[-321 -247 -237  422 -271   73  251  168  -41  128  108   82 -227  195
 -204  760   13 -123  254  591 -312 -159  128  304  171  788 -321   99
   55   19 -160 -160   62 -244] : 1
[-345   39  337  318 -476 -550  -64 -133 -336  105 -483  257   11    7
 -290  250 -409 -343  238 -152 -177   97 -396  114  194  878   91 -242
 -357 -159 -555  117   19   90] : 9
[ 385   62 -358  163 -370 -226   59 -120 -185 -157 -132   -8 -391 -309
 -470  291  217 -226   80  714 -588  -10   57  275  -97  109  -43   44
 -546 -193   -4  292   34   28] : 3
[ 338 -114  -79 -104  350 -155  -85  -14  148   47 -189 -201  331 -195
  310 -227  399   89   55  196   38  437 -282 -106   18  -16  208  123
  290  122  254  285  140   74] : 7
[ 115 -426  -83  100  238  -15   58   15  260  172  -72   88  305 -189
 -106  -84  -49  324 -170  105 -123  110   17  167  145   94  354 -175
 -138   57  103  266 -273   -7] : 4
[  26  237 -225  -42   -1   50 -100  -54  -94 -234  175  566 -149  -82
 -342 -154 -221  -98 -210 -138 -238 -144    7   38  -10 -115 -143 -180
 -152   65 -482  138 -306 -152] : 8
[ 214 -157 -316   95  218 -111  -39  130  205  -76  -78  266    1 -235
 -409  103 -348  168 -199  219 -122 -348   19  241  -63   79   81  -64
  -82   91 -445  189 -519   -7] : 11
[ 466  205  411   20   99 -205 -208  -10  111  -17 -170  224  -88  -27
  277  527  269  715  228  555 -250 -627  274 -439 -152 -358   15   10
  328  282  223  -46  262 -278] : 0
[ 316   78 -251  149  169   47 -177    5  187  119   54  193   30   88
  -39 -125 -293 -114    6  195 -250  -67 -163    6   13  -99 -333  -86
 -112  -59 -327  -57 -121    3] : 3
[  80   20 -289 -111  224   47  -29   45  -18 -263  -63  311   84  -22
   37  134  148 -129 -101  -12 -241 -106 -144   80  221   75   58 -164
  -41 -106 -112  -36 -281  -87] : 2
[-180  -83 -399 -147  636  371  371 -412  -57   79    4  185  181   34
  195   17  184 -138  163  196 -196  323  -24  129  228  215 -133 -110
  130   54   53   47  -80 -138] : 4
[ 261  164 -257  155  533 -476   36  155  120 -207 -101   88   22 -311
 -209 -694  134 -185  144  -90  -15  377  -14  -80 -241  -93 -104 -288
 -453  -52 -339  516 -111  -20] : 1
[ 268 -625 -111  207  353  -54  -81  210  289  174   21 -185  378 -144
  307  131  118   33  158  597  -95  286 -506 -339   39   68 -346  -63
 -300   61  201  -15 -126  -99] : 11
[ 392   82   11 -259  113   29  186   63  248   30    4  165 -239 -318
 -301 -136 -304   18 -324 -184  124  102  161   27  -11 -132 -449  -71
  283 -143    3  227 -131   41] : 3
[-147   50 -222 -236  144  -15   56  -96 -125   29   43 -186    3  153
   -5 -227  -13  -21 -298 -433  253  282  112  -54   48 -122 -152  -88
  511   22 -159   79 -139  177] : 8
[-251 -525 -458   57  766  319  520 -138  -16 -137  -40  -83  238 -304
  -27 -328  228  -96   75  -14   -3  356   -7  107   51  -49  264 -477
   87  399  541  434 -158 -110] : 11
[-623  -32  132  352 -234 -122 -101   66  -58   16  203   82  169   63
 -117 -352 -198   29 -358 -286   52   44  274  258  231  258  196   40
 -416  -76 -141 -354 -304  190] : 10
[-127  122  -45   86 -105  422 -175 -131   70   42  425 -259  122  411
  201  163   88  -48  -56  159   68    0    3   52  -50   35 -175  423
  242   67  210 -293  379 -210] : 2
[ -43   43 -191  130 -290 -175 -248  142   -6  -72 -287  276   73  -67
 -328 -172 -343   28 -139  103 -310 -406 -266   -3   -2  105  -51 -212
 -440  106 -615  135 -385 -139] : 11
[ 899 -530 -382  -18   54  -23   88 -254  120  -52  144  -27 -135 -334
 -283  439  329  177 -123  878 -543  360 -115   13    2  174 -304  182
  202 -175  284   70   22 -118] : 8
[  14  471  -51  208  -39 -682 -266  314 -156  104 -233  398  469  151
  393  405  410 -155   87  -75 -255  223 -465  116 -292   45  369  -11
 -356   67 -494  175   30  -33] : 10
[-246  107  -25  123 -178 -424 -312 -192 -240 -246  234  426  341  215
  132   94  468   75 -100 -167 -160   99  213   88  242  154 -295  244
 -143  -15  -96 -260 -101   98] : 7
[ 284 -157 -205   92  257  678   -1 -200   24   22   83 -455  -35   81
   -7  -51 -115 -129 -226  139   15  231 -271 -344   52   53 -341   41
  830   44  265  -30  160  -71] : 0
[-147  117  327 -212 -418  -74 -126 -122 -406 -102  285 -122  -21   32
  -40   -5  -72 -174   -8 -495  327  262  -85  -41 -119   14   34  325
  127 -109 -143 -201   69  217] : 1
[   4 -525  -37  -76  404  -15  353 -583 -159  211 -318 -458 -161 -301
  354  143  297 -141  216  660   -2  745   -1 -307  -15   61 -491 -261
   92  228  876  188  456   25] : 9
[  90 -146   45 -106  253 -103  -85 -113    1   10  -75  117    1    5
   40  330  -98   11 -150  110  -10   96  -84  -56 -131  -35    8 -156
 -195  214  -35  -95 -249  -72] : 8
[-251   73   11 -182 -320  373  227 -284 -347 -193   74 -198   13  -63
  256  202   80 -196  140  154  -30 -186   23  164 -110  -77   29   63
  337  187  367 -143  174    4] : 7
[ 220  -52 -217    8  151  212   15  111  455   57  219  121   71 -245
  -83 -306  -38   52 -134  197 -162  -93  -72  144  159   -3 -102  191
  212  -72  -62   34  141 -223] : 10
[ 407 -184  -45   12 -249  180    7    4  242  -55  160  392  -84 -318
  -66   53   13  187 -141  429 -231 -269   74   30  208  150  -88   -4
  153  -15 -189   52  -35  -14] : 11
[-230 -115 -133  -10   -8 -120  146  171  -93 -155 -165  277 -146   -2
  -51  -63  -75 -208  107 -373   49 -150  -18  154  -83   37   25 -235
 -123  -51 -249 -120 -217   22] : 10
[ 216  -32  -21  -82 -322 -101 -298   37  202 -108  241  635   45 -216
  159 -197   62   54  -92  350 -235 -124 -137 -121  246  146 -490   29
 -361  -24 -407 -191  171 -211] : 5
[  18 -214  167 -206   27 -182  181  119  291  144   40  105   68 -174
   41   35  156  278 -112    8   39  161  319  310  105  179  332   13
   52  157   85   37 -128  -44] : 2
[  58   36  -15   36  374   86   56  -21  323  140  257 -275  257  276
  369   14  358  280  -22  201  176   82  198   81   72 -121  341  129
  220   21  343  -48  284    4] : 3
[ 111  122 -189  -36  209  -15 -114   14  114 -105  168   82  -23  -56
  -76 -466   39 -133  -97 -159  -62   90  -15   15   78 -301  195 -135
 -162  -24 -127  162  -60   47] : 6
[-176 -455  -11  -72  596 -115   75 -292 -273  101 -294  -20   -9  168
  277  645   16 -392  424   10  109  495 -409 -207 -132   82 -281 -239
 -263   53  228  -14 -175  -33] : 3
[-471 -119 -208  315   58  154  160  -32  -82  -55 -115 -280  160    4
   50  118  210 -291 -286   22 -142  204  -72  233   33  284  297  -33
   67  118  196  -26 -139  -51] : 2
[ 261  -44 -470 -146  383  171  474  -90  -63 -212 -196 -276 -340 -514
 -475   84 -183   78 -274  290  -35 -236  260  -44   99 -253 -340 -327
  310 -212  343  509 -189  124] : 5
[-118  289 -103  -14  -68  204   -9    7 -111  140  230  196   54  126
  215  134   -4 -291  -81  106 -218  317 -142  116  154  100 -161   62
  -36  -64   25 -137   54  -38] : 2
[-115   72 -456  169  486  240   18 -100   22 -136   14  -74  164   14
 -179 -435 -277 -246 -380 -122  -66  142 -369 -179   96  -74 -330 -255
  104  -37 -100   46 -135 -138] : 3
[ -35 -490 -331  164  725  251  273   27  346  -87  -55  -88   72  203
   78  220   72   72 -129  252   86  -59  261  229   93  102   -9 -422
  -17  343  714 -141  -68 -152] : 3
[  -2   92   -1    3  -51   60   58  -39   33   38   83  -74   19 -211
  -62 -213   55  -24 -137  -28  -21  180  -22   57  -19   76  265  108
  388   76 -253  261  -33    3] : 10
[ 177   82 -203  117  -59  119   17  137  145   86  246  210  -37  170
  -59  262  221  115 -146  229 -251  -71   98  193  192  122  255  169
  269   51 -173  -60  -74   40] : 4
[-121 -163   81   63  -10  164  -76 -190   -7   34  159  213  106   50
  149   45   59   16   25  106  -37  162  -52   71  115  108  273   30
  -39  121   15   94 -162   51] : 2
[ 375 -198   33   55  155 -309  -69  149   54  239  -56 -443  456  147
  336  347  555  183  496  476  -31  211 -537  -58 -279 -106  750  278
 -245  263  114   81  238   70] : 1
[ 197 -120  558  384 -224 -487 -371  365  206  143 -164  265  401 -452
  -92  -25   26  288   94 -248 -185 -205 -340 -150  287  394  605  266
   96 -222 -606   59   16    9] : 10
[ 515 -199 -415 -120  743 -279  202  -84  523  343 -234 -196  523  240
   11 -510  212  394  537 -307  249  -25  -80  326 -131 -398  457  -38
  134   23  127  472  553  137] : 7
[-372  -80  124 -181  -58   99  229 -368 -415 -298   -3 -220 -314 -299
 -201 -687  -65 -391 -419 -781  504  639  317 -176  -77  -95 -549 -120
   42 -148  383  -46  -34  319] : 10
[ -79 -108 -226  -60  320  294  199  198   79    5  -48 -137 -123 -173
 -239 -235 -159   15 -416 -334  159  171  -40 -241  -27 -114 -227  -94
  517   -8  -86  206 -320 -127] : 6
[-170  -64  -89  252  -61    4  245  235  135   90  176  -97   85  -50
 -182   -1  101  -58 -244  -93 -103  161  -56  231  181  306  367   75
  533  166 -104   24  -53   18] : 5
[-158  116 -219 -130  171  381   54 -244  -36  -63  276  -63 -239  394
  -11  -73 -103   94 -163  -61  167 -150  280 -135  146  -67 -340   59
  562  -26 -146 -268  -38   -5] : 6
[  27   48 -283  -36  311  204  -85   13  217  102  199 -117  192   97
   22   86    6 -136 -133 -131  -98 -140 -284   60  108 -263  151  209
  444   52 -235  -37  -44  -76] : 6
[  53  270 -125   95  -42  -86  254  -22 -118 -104 -110   90 -177  255
  362  244  576 -224  202  586 -337  318  295  122  -15  245 -478 -166
 -620 -221  642 -298  322 -117] : 3
[ -65 -230   58  394 -562 -193   88    5 -106  -40  -39 -434  232  181
  242  294  821   93   53  468 -274  269   40  255 -117  287  534  200
  -21  128  661  -35  297   40] : 3
[ 189 -409 -294    2  211  253 -156 -265  428  -90  266   34  234  135
  146  350  183  462 -171  548   10 -503   21   68   41  -95 -158  457
  555  145   84 -163  -60 -148] : 11
[ 104 -196 -304  280  120  108    4   42   74  199  113  252  -14  151
 -238  444 -165  155  -33  271 -247 -112   66  244  221  296    9    5
  170  -15 -157   -3 -115   20] : 0
[-278   79 -336  263  241  252  196  -18  114   61   15 -206  380  215
   69  -66  157   12  -97 -100 -105 -213   44  216  210  141  134    4
  341    3   29 -102  210  -89] : 5
[-364  267 -157  299   13  -73  -63 -536 -125 -380  -26  213  -40   34
 -298 -644  -26  -27 -324  121 -349   -6  243   -8  133   69 -170 -333
 -514  -53   22   90  -74 -193] : 7
[  88   85   88 -281  362   11   -2   36  -76  134    1  126  152 -155
  303  191   39  118  223   87   11   45 -323 -144 -116 -147  535   88
  180  201 -412   20 -142  -77] : 5
[-281 -101    5 -106  -64  469  208 -381 -192 -185  258  -84  111  181
  194  -94  196   79  238  118   97 -227   84   42   19 -133  280    3
   91  360  398 -157  267  -23] : 9
[ -61  331  -57  -38 -172  200  -46  107  -17   52  313   52  -62  129
  129  -31  100 -161  -19  137  -89   65  108   58   86  -28 -106  100
 -164    7  -71 -125  159  -57] : 7
[ 323 -241 -128  178 -201  -85  187  266  317  -41  -29 -678  335 -244
   28 -300  626   51   95    6  206  -29 -216   77   26   17  529  224
  656  127  216  511  544  236] : 5
[ 222 -546   87 -286  530   45  -41  -24  146   90  105  160  314   98
  535  195  520  116  719  164   94  254 -522 -206   76    9  546  185
 -204   21  -51 -115   23 -121] : 7
[  50  253    9  204 -341 -480   32  -98 -171 -147 -163  360 -122  328
 -199    0  275 -373   99 -204 -302  172  -80  155 -132   98   23 -223
 -707  -58 -327  -43 -198  186] : 3
[-391  213 -151  125  -17  354 -185 -287 -238  -98  231   25  102  352
 -146 -335 -316 -471 -166 -606    5   75 -287  -43  122   50    5 -154
   24  -74 -503 -115    5  -76] : 3
[-640  243 -126 -244  111   -9   25 -273 -490  147  -84 -170  308  223
  267   81  -38 -522  -83 -717  289  355 -223   50  -31   51  -82   47
  260  190 -530 -165 -125  234] : 11
[-405   90  253  142 -319  -98 -185  102 -131   77   83  -47  -59   -7
 -343  -39 -398 -116 -638 -778  248  154  102  139   27  174  241  236
  390  -66 -451 -139 -426  270] : 4
[ -72  -77  -56  -94  -56  127  125 -280 -178 -511 -105  477 -391 -329
 -437 -213 -347  -31  -39  -34  -26 -409  221   62 -200 -161 -282 -314
 -399   43   86  161 -298 -130] : 10
[ -61  -62   26  344  -91 -170 -144  175  299   60  158  361   99  297
 -141   13  -84  173  -79  156 -207 -131   41  214  127  174  295 -203
 -243  357 -104   69 -175 -107] : 2
[-223   25  -89  355 -298   76  -50  -47  -51 -219  207   14 -106  297
 -127   52  112    3 -322  235 -197   -6  361  133  138  269 -330   11
  -52   26  394 -263  -63  -39] : 4
[ 207  -54   55  228 -402 -222   20   71  170 -228  -95  -57   28 -358
 -129 -109  323   36  -81  176 -293 -275  165  148  -77   33   24   84
 -147 -125   69   73  108  -58] : 5
[-351   44  304 -152  106  -54  -56  142  -93  -44  165  261  159   19
   15 -173 -302  -73  -19 -552  305   53 -219 -114   81   68  206  -60
 -199   17 -492 -176 -401   37] : 1
[-182 -163 -259 -193  -75   47  147 -234 -188 -102 -171  -25   78  -39
  -63 -184  -32 -281   72 -148    7   87 -247   80   10   86 -126 -215
  -77   86 -101  140  -16   -2] : 11
[  19 -132 -349  293  567  101  217   99  277   44  -57  -32  350   83
  -35 -304  200 -104  278  100 -211  136 -346  152  166  222  424 -173
  -52   98  112  209  198 -192] : 9
[ -83  147 -221  272  257  112  -73  185  130  122  184   53  162  352
  -66  151  -12  -71  -62   52 -256   -3 -227    6  -13   20   83    4
   93  247 -304  -78 -197 -226] : 0
[ 296  -90 -183  -33  179  119  443   -7   84  -67  -19  -10 -321 -246
  -81   59  246 -366   74   -5  153  295  -16    4 -443  -53 -457   51
  -70    4  129    4  368  -82] : 5
